Below are the code and all the weights of a small trained network. Each question names an input and a class and asks about switching units off, where a switched-off unit gives its printed mean instead of its output.

import numpy as np


def w(rows, s, z=0):
    codes = np.array(rows[::2]) - 128.0
    scale = np.full(codes.shape[1], s)
    scale[-1] = z or s
    return codes * scale


def norm(h):
    return h / np.sqrt((h * h).mean(-1, keepdims=True) + 1e-5)


def f(y):
    return np.maximum(y, 0)


def log_softmax(a):
    a = a - a.max(-1, keepdims=True)
    return a - np.log(np.exp(a).sum(-1, keepdims=True))


def net(x, mask):
    res = np.array(x, float).reshape(1, 4) / 4 @ E
    u = 0
    for l in range(3):
        y = f(norm(res) @ A[l][:, :-1].T + A[l][:, -1])
        res = res + np.where(mask[u : u + 8], y, B[l][:, -1]) @ B[l][:, :-1]
        u += 8
    return log_softmax(norm(res)[-1] @ U[:, :-1].T + U[:, -1])


A, B = {}, {}
E = w([
[136,62,209],'x0',
[220,49,115],'x1',
[133,159,56],'x2',
[255,190,169],'x3',
],0.0044)
A[0] = w([
[193,81,73,1],'0.n0',
[80,95,202,60],'0.n1',
[100,124,218,9],'0.n2',
[173,60,154,161],'0.n3',
[152,84,121,111],'0.n4',
[122,167,89,42],'0.n5',
[205,230,129,103],'0.n6',
[99,165,2,46],'0.n7',
],0.0087,0.0039)
B[0] = w([
[142,49,121,161],'0.n0',
[121,64,223,185],'0.n1',
[116,3,168,159],'0.n2',
[175,114,60,234],'0.n3',
[151,115,68,168],'0.n4',
[75,111,145,147],'0.n5',
[143,185,227,253],'0.n6',
[30,178,129,219],'0.n7',
],0.0068,0.0037)
A[1] = w([
[200,85,185,48],'1.n0',
[83,152,36,17],'1.n1',
[194,115,155,93],'1.n2',
[224,236,157,114],'1.n3',
[53,115,91,179],'1.n4',
[254,104,169,58],'1.n5',
[12,51,133,181],'1.n6',
[170,68,67,253],'1.n7',
],0.0077,0.0022)
B[1] = w([
[107,97,79,186],'1.n0',
[93,185,102,167],'1.n1',
[81,120,55,173],'1.n2',
[206,209,194,223],'1.n3',
[102,186,151,204],'1.n4',
[78,120,84,210],'1.n5',
[223,194,254,253],'1.n6',
[198,188,48,205],'1.n7',
],0.0081,0.0051)
A[2] = w([
[187,183,254,128],'2.n0',
[152,125,140,24],'2.n1',
[111,125,124,100],'2.n2',
[54,168,130,254],'2.n3',
[190,115,218,99],'2.n4',
[107,94,48,88],'2.n5',
[153,90,37,175],'2.n6',
[15,139,120,226],'2.n7',
],0.0053,0.0033)
B[2] = w([
[213,68,130,254],'2.n0',
[150,121,125,128],'2.n1',
[129,127,138,128],'2.n2',
[190,152,186,210],'2.n3',
[183,64,126,182],'2.n4',
[125,105,207,139],'2.n5',
[254,80,146,170],'2.n6',
[154,170,178,175],'2.n7',
],0.0051,0.0052)
U = w([
[158,113,58,130],'0',
[29,85,118,11],'1',
[64,101,110,7],'2',
[88,96,111,7],'3',
[127,35,98,181],'4',
[5,212,133,123],'5',
[95,41,210,107],'6',
[179,167,181,206],'7',
],0.019,0.012)

Each question gives the input, the list of numbers given to net, and the class t.
The units are the neurons (one row each of A and B). Each row of codes is followed by its name. A weight is (code - 128) times the scale printed after its matrix; where a second scale follows, it is the last column's (A, B and U).
mask holds one flag per neuron, layer by layer. A switched-off neuron (its flag False) gives its mean, the last column of its row in B, instead of its output. The means were averaged over made-up inputs and are rounded, as every weight is.
A unit's drop is (log p(t) with every unit on - log p(t) with that unit switched off) / (log p(t) with every unit on - log p(t) with every unit switched off).
The circuit of an input: a set's keep is (log p(t) with only the set's units on - log p(t) with every unit switched off) / (log p(t) with every unit on - log p(t) with every unit switched off). Starting from the 12 units with the biggest drops (on a tie, the unit counted first), units are removed one at a time, each time the one whose removal leaves the highest keep (on an exact tie, the one counted first), for as long as the keep stays at least 0.8.
units of the circuit, in order: the units of the circuit, biggest drop first
most important unit: the unit with the biggest drop
top k neurons: the k neurons with the biggest drops, biggest first
top k neurons in layer l: the k neurons of layer l with the biggest drops, biggest first
drop of u: that unit's drop, to one decimal
input [3,0,-6,-2], class 6: units of the circuit, in order : (1.n3 0.n2)
input [0,4,-3,-4], class 0: units of the circuit, in order : (0.n3 1.n7 1.n3)
input [-6,-4,7,2], class 5: units of the circuit, in order : (0.n7 1.n6)
input [-5,3,2,-7], class 5: units of the circuit, in order : (0.n7)
input [2,-1,-3,-3], class 6: units of the circuit, in order : (1.n3 1.n7)
input [8,-1,3,-4], class 4: top 2 neurons in layer 2 : (2.n4 2.n0)
input [-6,-3,-1,0], class 5: top 2 neurons : (0.n7 1.n3)
input [0,8,-6,-5], class 0: top 2 neurons : (1.n7 0.n3)
input [4,6,4,-5], class 4: top 3 neurons in layer 0 : (0.n7 0.n3 0.n0)
input [-2,-5,2,-8], class 7: top 2 neurons : (1.n6 2.n3)
input [-3,0,-7,-2], class 6: top 2 neurons : (0.n1 1.n3)
input [-7,7,-1,-2], class 0: top 2 neurons : (1.n3 1.n7)
input [1,5,-8,-1], class 0: top 2 neurons : (1.n7 0.n3)
input [-2,7,-7,-3], class 0: most important unit : 1.n7
input [3,-8,6,-8], class 7: top 4 neurons in layer 1 : (1.n6 1.n5 1.n2 1.n0)
input [-1,-8,-8,-6], class 6: drop of 0.n1 : 0.3
input [-1,6,-8,-7], class 0: drop of 0.n7 : 0.3
input [-8,3,-3,-8], class 5: drop of 1.n1 : 0.2
input [8,0,-1,0], class 4: top 2 neurons in layer 0 : (0.n3 0.n7)
input [6,-1,-3,1], class 4: top 3 neurons in layer 0 : (0.n3 0.n7 0.n6)
input [3,0,3,-1], class 4: most important unit : 0.n7
